Below are the code and all the weights of a small trained network. Each question names an input and a target symbol and asks about switching units off, where a switched-off unit gives its printed mean instead of its output.

import numpy as np


def w(rows, s, z=0):
    codes = np.array(rows[::2]) - 128.0
    scale = np.full(codes.shape[1], s)
    scale[-1] = z or s
    return codes * scale


def f(y):
    return np.maximum(y, 0)


def softmax(a):
    e = np.exp(a - a.max(-1, keepdims=True))
    return e / e.sum(-1, keepdims=True)


def log_softmax(a):
    a = a - a.max(-1, keepdims=True)
    return a - np.log(np.exp(a).sum(-1, keepdims=True))


def net(x, mask):
    ids = ['αβδεθλξπσφψ'.index(c) for c in x.split()]
    T = len(ids)
    res = E[ids] + P[:T]
    u = 0
    for l in range(3):
        r = res
        for j in range(2):
            rows = slice(2 * j, 2 * j + 2)
            q, k, v = (r @ M[l][rows].T for M in (Q, K, V))
            z = softmax(np.where(np.tri(T) > 0, q @ k.T / 2**0.5, -1e9)) @ v
            o = O[l][rows]
            res = res + np.where(mask[u + j], z, o[:, -1]) @ o[:, :-1]
        u += 2
        y = f(res @ A[l][:, :-1].T + A[l][:, -1])
        res = res + np.where(mask[u : u + 4], y, B[l][:, -1]) @ B[l][:, :-1]
        u += 4
    return log_softmax(res[-1] @ U[:, :-1].T + U[:, -1])


Q, K, V, O, A, B = {}, {}, {}, {}, {}, {}
E = w([
[140,127,107],'α',
[56,65,104],'β',
[1,100,150],'δ',
[113,87,104],'ε',
[90,103,101],'θ',
[160,142,101],'λ',
[161,150,97],'ξ',
[64,142,154],'π',
[78,131,138],'σ',
[113,167,111],'φ',
[109,114,105],'ψ',
],0.011)
P = w([
[190,141,142],'0',
[115,175,55],'1',
[180,58,217],'2',
[73,74,110],'3',
[74,191,10],'4',
[183,33,248],'5',
[106,73,89],'6',
],0.011)
Q[0] = w([
[187,79,99],'L0H0',
[81,159,146],'L0H0',
[138,26,4],'L0H1',
[177,32,183],'L0H1',
],0.024)
K[0] = w([
[118,152,81],'L0H0',
[129,127,163],'L0H0',
[75,154,5],'L0H1',
[46,231,222],'L0H1',
],0.021)
V[0] = w([
[134,121,129],'L0H0',
[71,175,80],'L0H0',
[222,31,25],'L0H1',
[23,234,253],'L0H1',
],0.0076)
O[0] = w([
[144,120,117,126],'L0H0',
[35,177,179,209],'L0H0',
[59,183,231,211],'L0H1',
[211,68,2,5],'L0H1',
],0.0077,0.0017)
A[0] = w([
[196,251,112,5],'L0N0',
[104,76,146,63],'L0N1',
[121,217,118,2],'L0N2',
[167,162,160,15],'L0N3',
],0.017,0.0056)
B[0] = w([
[49,6,144,181],'L0N0',
[169,173,122,254],'L0N1',
[160,136,83,225],'L0N2',
[72,209,175,137],'L0N3',
],0.021,0.0026)
Q[1] = w([
[245,118,254],'L1H0',
[198,55,199],'L1H0',
[193,89,207],'L1H1',
[142,82,124],'L1H1',
],0.04)
K[1] = w([
[238,54,254],'L1H0',
[161,126,130],'L1H0',
[27,179,28],'L1H1',
[171,101,144],'L1H1',
],0.038)
V[1] = w([
[145,40,155],'L1H0',
[1,50,113],'L1H0',
[58,159,43],'L1H1',
[148,146,98],'L1H1',
],0.0091)
O[1] = w([
[71,143,186,108],'L1H0',
[178,254,135,254],'L1H0',
[182,180,48,107],'L1H1',
[148,160,134,108],'L1H1',
],0.0092,0.0051)
A[1] = w([
[105,171,95,2],'L1N0',
[75,132,22,22],'L1N1',
[113,111,126,49],'L1N2',
[248,104,216,49],'L1N3',
],0.013,0.0067)
B[1] = w([
[164,5,86,195],'L1N0',
[112,160,182,252],'L1N1',
[114,180,172,128],'L1N2',
[237,197,135,244],'L1N3',
],0.013,0.0023)
Q[2] = w([
[46,178,198],'L2H0',
[174,88,250],'L2H0',
[65,130,76],'L2H1',
[124,155,142],'L2H1',
],0.026)
K[2] = w([
[230,106,204],'L2H0',
[254,173,57],'L2H0',
[129,79,216],'L2H1',
[89,100,157],'L2H1',
],0.022)
V[2] = w([
[206,63,187],'L2H0',
[130,102,168],'L2H0',
[54,185,102],'L2H1',
[48,127,2],'L2H1',
],0.011)
O[2] = w([
[67,56,238,156],'L2H0',
[161,130,158,140],'L2H0',
[246,167,156,253],'L2H1',
[164,169,25,5],'L2H1',
],0.013,0.003)
A[2] = w([
[172,18,110,235],'L2N0',
[125,71,138,2],'L2N1',
[170,5,87,21],'L2N2',
[189,72,119,10],'L2N3',
],0.025,0.0064)
B[2] = w([
[6,196,79,242],'L2N0',
[234,78,83,222],'L2N1',
[211,174,212,196],'L2N2',
[76,86,136,254],'L2N3',
],0.022,0.0077)
U = w([
[2,59,200,44],'α',
[103,99,164,152],'β',
[200,143,6,153],'δ',
[166,34,130,179],'ε',
[83,79,103,215],'θ',
[185,155,149,26],'λ',
[222,165,131,19],'ξ',
[100,166,101,86],'π',
[50,129,85,136],'σ',
[244,161,90,29],'φ',
[65,76,14,254],'ψ',
],0.0083,0.0051)

Each question gives the input, a string of symbols that net reads in full, and the target symbol t.
The units are the heads (2 rows each of Q, K, V and O) and the neurons (one row each of A and B). Each row of codes is followed by its name. A weight is (code - 128) times the scale printed after its matrix; where a second scale follows, it is the last column's (O, A, B and U).
mask holds one flag per unit, layer by layer, with each layer's heads first. A switched-off unit (its flag False) gives its mean, the last column of its rows in O or B, instead of its output. The means were averaged over made-up inputs and are rounded, as every weight is.
A unit's drop is (log p(t) with every unit on - log p(t) with that unit switched off) / (log p(t) with every unit on - log p(t) with every unit switched off).
The circuit of an input: a set's keep is (log p(t) with only the set's units on - log p(t) with every unit switched off) / (log p(t) with every unit on - log p(t) with every unit switched off). Starting from the 12 units with the biggest drops (on a tie, the unit counted first), units are removed one at a time, each time the one whose removal leaves the highest keep (on an exact tie, the one counted first), for as long as the keep stays at least 0.8.
circuit, biggest first: the units of the circuit, biggest drop first
k most important neurons: the k neurons with the biggest drops, biggest first
top k neurons in layer l: the k neurons of layer l with the biggest drops, biggest first
heads that matter: for each layer, one digit per head in row order, 1 if its drop is at least 0.15 and else 0, layers parted by /
input β α ε, target α: 2 most important neurons => [L1N3; L0N1]
input ε ε φ ε λ ψ, target δ: circuit, biggest first => [L2H0]
input ξ π δ ε λ ε, target π: top 2 neurons in layer 2 => [L2N2; L2N0]
input α ε α ξ ε ε, target α: heads that matter => 01 / 10 / 10
input ξ π ψ, target σ: 2 most important neurons => [L2N0; L2N3]
input ξ ψ ε φ φ ε, target δ: circuit, biggest first => [L2H0; L0N2]
input ξ λ π ε λ ψ ψ, target ξ: heads that matter => 00 / 11 / 01
input ε ξ ξ π λ, target ε: heads that matter => 10 / 10 / 11
input ξ ε δ ε σ θ ψ, target σ: 3 most important neurons => [L2N0; L0N2; L2N1]
input δ π σ α σ ε, target ψ: 3 most important neurons => [L2N3; L1N3; L0N2]
input ε δ δ λ λ ξ, target π: 3 most important neurons => [L2N2; L2N0; L0N0]
input π φ φ ε, target φ: circuit, biggest first => [L0N0; L1H0; L2H1]
input ξ ε ε δ, target ε: circuit, biggest first => [L2N1; L2H0]
input α φ ξ ξ, target φ: circuit, biggest first => [L1H0; L0N0]
input ψ λ λ ψ δ, target α: circuit, biggest first => [L2H1]
input δ ξ λ ε, target ξ: top 2 neurons in layer 0 => [L0N1; L0N0]
input ξ π ξ, target σ: 4 most important neurons => [L2N0; L2N3; L2N2; L2N1]
input λ ψ β ε σ α λ, target σ: heads that matter => 11 / 00 / 10
input α ε π α, target ε: heads that matter => 01 / 00 / 10
input ξ ε θ π λ, target φ: 4 most important neurons => [L0N2; L0N3; L0N0; L2N0]
input ε π ε, target σ: circuit, biggest first => [L2N0]
input β π α, target σ: heads that matter => 01 / 10 / 00
input ψ α ε λ λ, target α: heads that matter => 10 / 11 / 01
input ξ λ δ ε ψ, target φ: heads that matter => 01 / 10 / 11
